Below are the code and all the weights of a small trained network. Each question names an input and a target symbol and asks about switching units off, where a switched-off unit gives its printed mean instead of its output.

import numpy as np


def w(rows, s, z=0):
    codes = np.array(rows[::2]) - 128.0
    scale = np.full(codes.shape[1], s)
    scale[-1] = z or s
    return codes * scale


def norm(h):
    return h / np.sqrt((h * h).mean(-1, keepdims=True) + 1e-5)


def f(y):
    return np.maximum(y, 0)


def softmax(a):
    e = np.exp(a - a.max(-1, keepdims=True))
    return e / e.sum(-1, keepdims=True)


def log_softmax(a):
    a = a - a.max(-1, keepdims=True)
    return a - np.log(np.exp(a).sum(-1, keepdims=True))


def net(x, mask):
    ids = ['Δαβγμω'.index(c) for c in x.split()]
    T = len(ids)
    res = E[ids] + P[:T]
    u = 0
    for l in range(2):
        r = norm(res)
        for j in range(2):
            rows = slice(4 * j, 4 * j + 4)
            q, k, v = (r @ M[l][rows].T for M in (Q, K, V))
            z = softmax(np.where(np.tri(T) > 0, q @ k.T / 4**0.5, -1e9)) @ v
            o = O[l][rows]
            res = res + np.where(mask[u + j], z, o[:, -1]) @ o[:, :-1]
        u += 2
        y = f(norm(res) @ A[l][:, :-1].T + A[l][:, -1])
        res = res + np.where(mask[u : u + 12], y, B[l][:, -1]) @ B[l][:, :-1]
        u += 12
    return log_softmax(norm(res)[-1] @ U[:, :-1].T + U[:, -1])


Q, K, V, O, A, B = {}, {}, {}, {}, {}, {}
E = w([
[96,113,177,55],'Δ',
[94,2,209,215],'α',
[219,169,67,228],'β',
[237,180,122,86],'γ',
[32,116,112,99],'μ',
[60,96,69,252],'ω',
],0.0032)
P = w([
[163,20,132,130],'0',
[102,128,197,136],'1',
[165,31,96,98],'2',
[82,192,201,136],'3',
[164,47,44,72],'4',
[91,226,164,122],'5',
[180,63,3,50],'6',
[109,224,123,96],'7',
],0.0035)
Q[0] = w([
[106,210,154,127],'L0H1',
[87,79,192,248],'L0H1',
[83,200,135,117],'L0H1',
[143,165,144,160],'L0H1',
[135,187,130,105],'L0H2',
[137,24,106,132],'L0H2',
[109,178,156,155],'L0H2',
[178,150,66,106],'L0H2',
],0.012)
K[0] = w([
[99,205,148,145],'L0H1',
[149,54,249,190],'L0H1',
[114,215,147,116],'L0H1',
[77,138,157,146],'L0H1',
[85,182,135,117],'L0H2',
[173,43,95,122],'L0H2',
[132,181,170,146],'L0H2',
[125,165,52,62],'L0H2',
],0.011)
V[0] = w([
[219,130,50,150],'L0H1',
[174,174,18,130],'L0H1',
[147,168,251,67],'L0H1',
[217,135,184,134],'L0H1',
[59,98,54,92],'L0H2',
[206,110,156,156],'L0H2',
[112,42,177,216],'L0H2',
[100,237,92,118],'L0H2',
],0.0033)
O[0] = w([
[29,191,185,138,27],'L0H1',
[86,158,225,126,1],'L0H1',
[142,69,87,46,221],'L0H1',
[38,132,96,20,121],'L0H1',
[81,112,192,128,159],'L0H2',
[163,161,113,167,118],'L0H2',
[132,254,81,57,189],'L0H2',
[119,37,102,135,4],'L0H2',
],0.0035,0.0016)
A[0] = w([
[160,196,98,101,52],'L0N1',
[154,160,172,207,215],'L0N2',
[145,36,104,138,93],'L0N3',
[151,140,254,148,22],'L0N4',
[189,65,174,141,119],'L0N5',
[207,207,55,131,97],'L0N6',
[180,158,23,101,136],'L0N7',
[167,125,212,66,113],'L0N8',
[199,168,48,157,2],'L0N9',
[109,50,121,152,179],'L0N10',
[113,116,69,241,102],'L0N11',
[216,195,195,99,42],'L0N12',
],0.0052,0.0033)
B[0] = w([
[134,73,60,148,149],'L0N1',
[189,116,156,57,173],'L0N2',
[93,26,118,139,200],'L0N3',
[52,62,219,158,131],'L0N4',
[171,80,214,119,178],'L0N5',
[152,130,249,132,192],'L0N6',
[99,121,59,109,253],'L0N7',
[118,150,126,226,234],'L0N8',
[131,171,254,113,155],'L0N9',
[168,114,173,156,227],'L0N10',
[133,92,6,165,180],'L0N11',
[117,47,61,60,156],'L0N12',
],0.0054,0.0029)
Q[1] = w([
[185,109,26,43],'L1H1',
[212,96,254,173],'L1H1',
[133,86,42,120],'L1H1',
[143,223,224,66],'L1H1',
[23,115,156,49],'L1H2',
[12,72,183,61],'L1H2',
[40,184,243,168],'L1H2',
[162,11,14,79],'L1H2',
],0.0072)
K[1] = w([
[137,170,35,89],'L1H1',
[161,63,209,59],'L1H1',
[100,132,69,122],'L1H1',
[255,204,201,98],'L1H1',
[251,74,88,110],'L1H2',
[254,92,72,77],'L1H2',
[227,181,204,92],'L1H2',
[61,34,25,122],'L1H2',
],0.0077)
V[1] = w([
[117,126,111,98],'L1H1',
[55,112,71,180],'L1H1',
[195,141,186,68],'L1H1',
[182,102,87,108],'L1H1',
[76,164,133,152],'L1H2',
[160,143,115,235],'L1H2',
[43,167,120,176],'L1H2',
[3,138,171,126],'L1H2',
],0.0026)
O[1] = w([
[108,180,121,134,153],'L1H1',
[248,140,176,107,123],'L1H1',
[2,138,106,122,140],'L1H1',
[91,167,165,167,218],'L1H1',
[173,64,125,124,29],'L1H2',
[191,80,86,185,57],'L1H2',
[168,45,133,125,2],'L1H2',
[64,46,133,83,36],'L1H2',
],0.0028,0.002)
A[1] = w([
[179,205,167,139,88],'L1N1',
[82,158,135,217,49],'L1N2',
[119,94,137,90,73],'L1N3',
[92,138,191,98,118],'L1N4',
[114,112,231,154,158],'L1N5',
[101,61,112,101,65],'L1N6',
[92,115,72,101,96],'L1N7',
[81,122,147,109,142],'L1N8',
[92,64,221,177,2],'L1N9',
[79,121,135,127,108],'L1N10',
[94,160,60,254,87],'L1N11',
[149,162,107,84,140],'L1N12',
],0.0076,0.0058)
B[1] = w([
[169,179,177,111,174],'L1N1',
[217,139,85,135,135],'L1N2',
[155,119,138,108,176],'L1N3',
[119,90,128,110,204],'L1N4',
[75,136,130,134,255],'L1N5',
[140,104,150,82,231],'L1N6',
[120,155,154,110,223],'L1N7',
[154,124,118,141,238],'L1N8',
[174,112,193,245,178],'L1N9',
[150,117,125,138,175],'L1N10',
[175,70,82,140,164],'L1N11',
[115,134,122,156,221],'L1N12',
],0.011,0.0027)
U = w([
[3,72,91,115,88],'Δ',
[127,89,211,232,114],'α',
[227,228,204,144,50],'β',
[59,209,60,106,254],'γ',
[174,84,156,2,102],'μ',
[207,121,36,163,153],'ω',
],0.0086,0.0031)

Each question gives the input, a string of symbols that net reads in full, and the target symbol t.
The units are the heads (4 rows each of Q, K, V and O) and the neurons (one row each of A and B). Each row of codes is followed by its name. A weight is (code - 128) times the scale printed after its matrix; where a second scale follows, it is the last column's (O, A, B and U).
mask holds one flag per unit, layer by layer, with each layer's heads first. A switched-off unit (its flag False) gives its mean, the last column of its rows in O or B, instead of its output. The means were averaged over made-up inputs and are rounded, as every weight is.
A unit's drop is (log p(t) with every unit on - log p(t) with that unit switched off) / (log p(t) with every unit on - log p(t) with every unit switched off).
The circuit of an input: a set's keep is (log p(t) with only the set's units on - log p(t) with every unit switched off) / (log p(t) with every unit on - log p(t) with every unit switched off). Starting from the 12 units with the biggest drops (on a tie, the unit counted first), units are removed one at a time, each time the one whose removal leaves the highest keep (on an exact tie, the one counted first), for as long as the keep stays at least 0.8.
circuit, biggest first: the units of the circuit, biggest drop first
top k neurons: the k neurons with the biggest drops, biggest first
top k neurons in layer l: the k neurons of layer l with the biggest drops, biggest first
input Δ μ Δ μ α Δ, target α: circuit, biggest first	L0H2, L1N9
input α μ Δ α, target Δ: circuit, biggest first	L1N5
input Δ ω α μ, target β: top 2 neurons	L0N6, L1N1
input Δ ω μ β μ μ, target ω: top 3 neurons in layer 0	L0N2, L0N7, L0N6
input β α μ μ, target γ: top 3 neurons in layer 0	L0N3, L0N11, L0N12
input α γ α μ α, target μ: circuit, biggest first	L0H2, L1N9
input μ Δ β μ Δ μ, target α: top 2 neurons	L0N10, L0N7
input Δ ω γ Δ Δ α β, target β: top 4 neurons in layer 0	L0N9, L0N6, L0N2, L0N11
input β β β γ ω Δ, target Δ: top 2 neurons in layer 0	L0N7, L0N11
input α Δ μ α β γ, target γ: top 2 neurons in layer 1	L1N9, L1N12
input ω α Δ, target β: top 2 neurons	L0N8, L0N3
input μ Δ μ α ω β μ γ, target μ: top 4 neurons	L0N6, L0N12, L0N2, L1N9
input μ Δ Δ α Δ ω γ γ, target ω: top 3 neurons in layer 1	L1N5, L1N7, L1N12
input μ Δ μ γ α μ, target Δ: top 2 neurons	L0N11, L0N8
input Δ Δ β, target β: top 2 neurons	L0N6, L0N9
input Δ μ Δ γ, target μ: circuit, biggest first	L0N12
input μ β α μ Δ μ, target α: top 3 neurons	L0N7, L0N10, L1N9
input α β β γ α Δ γ, target γ: top 2 neurons in layer 0	L0N7, L0N3
input μ α Δ ω γ γ, target ω: top 4 neurons	L0N1, L0N11, L0N8, L1N5
input μ β ω α α Δ μ, target γ: top neuron	L0N8
input α α μ α, target μ: top 2 neurons	L0N2, L0N12
input γ γ γ μ, target Δ: top 2 neurons	L0N8, L0N6
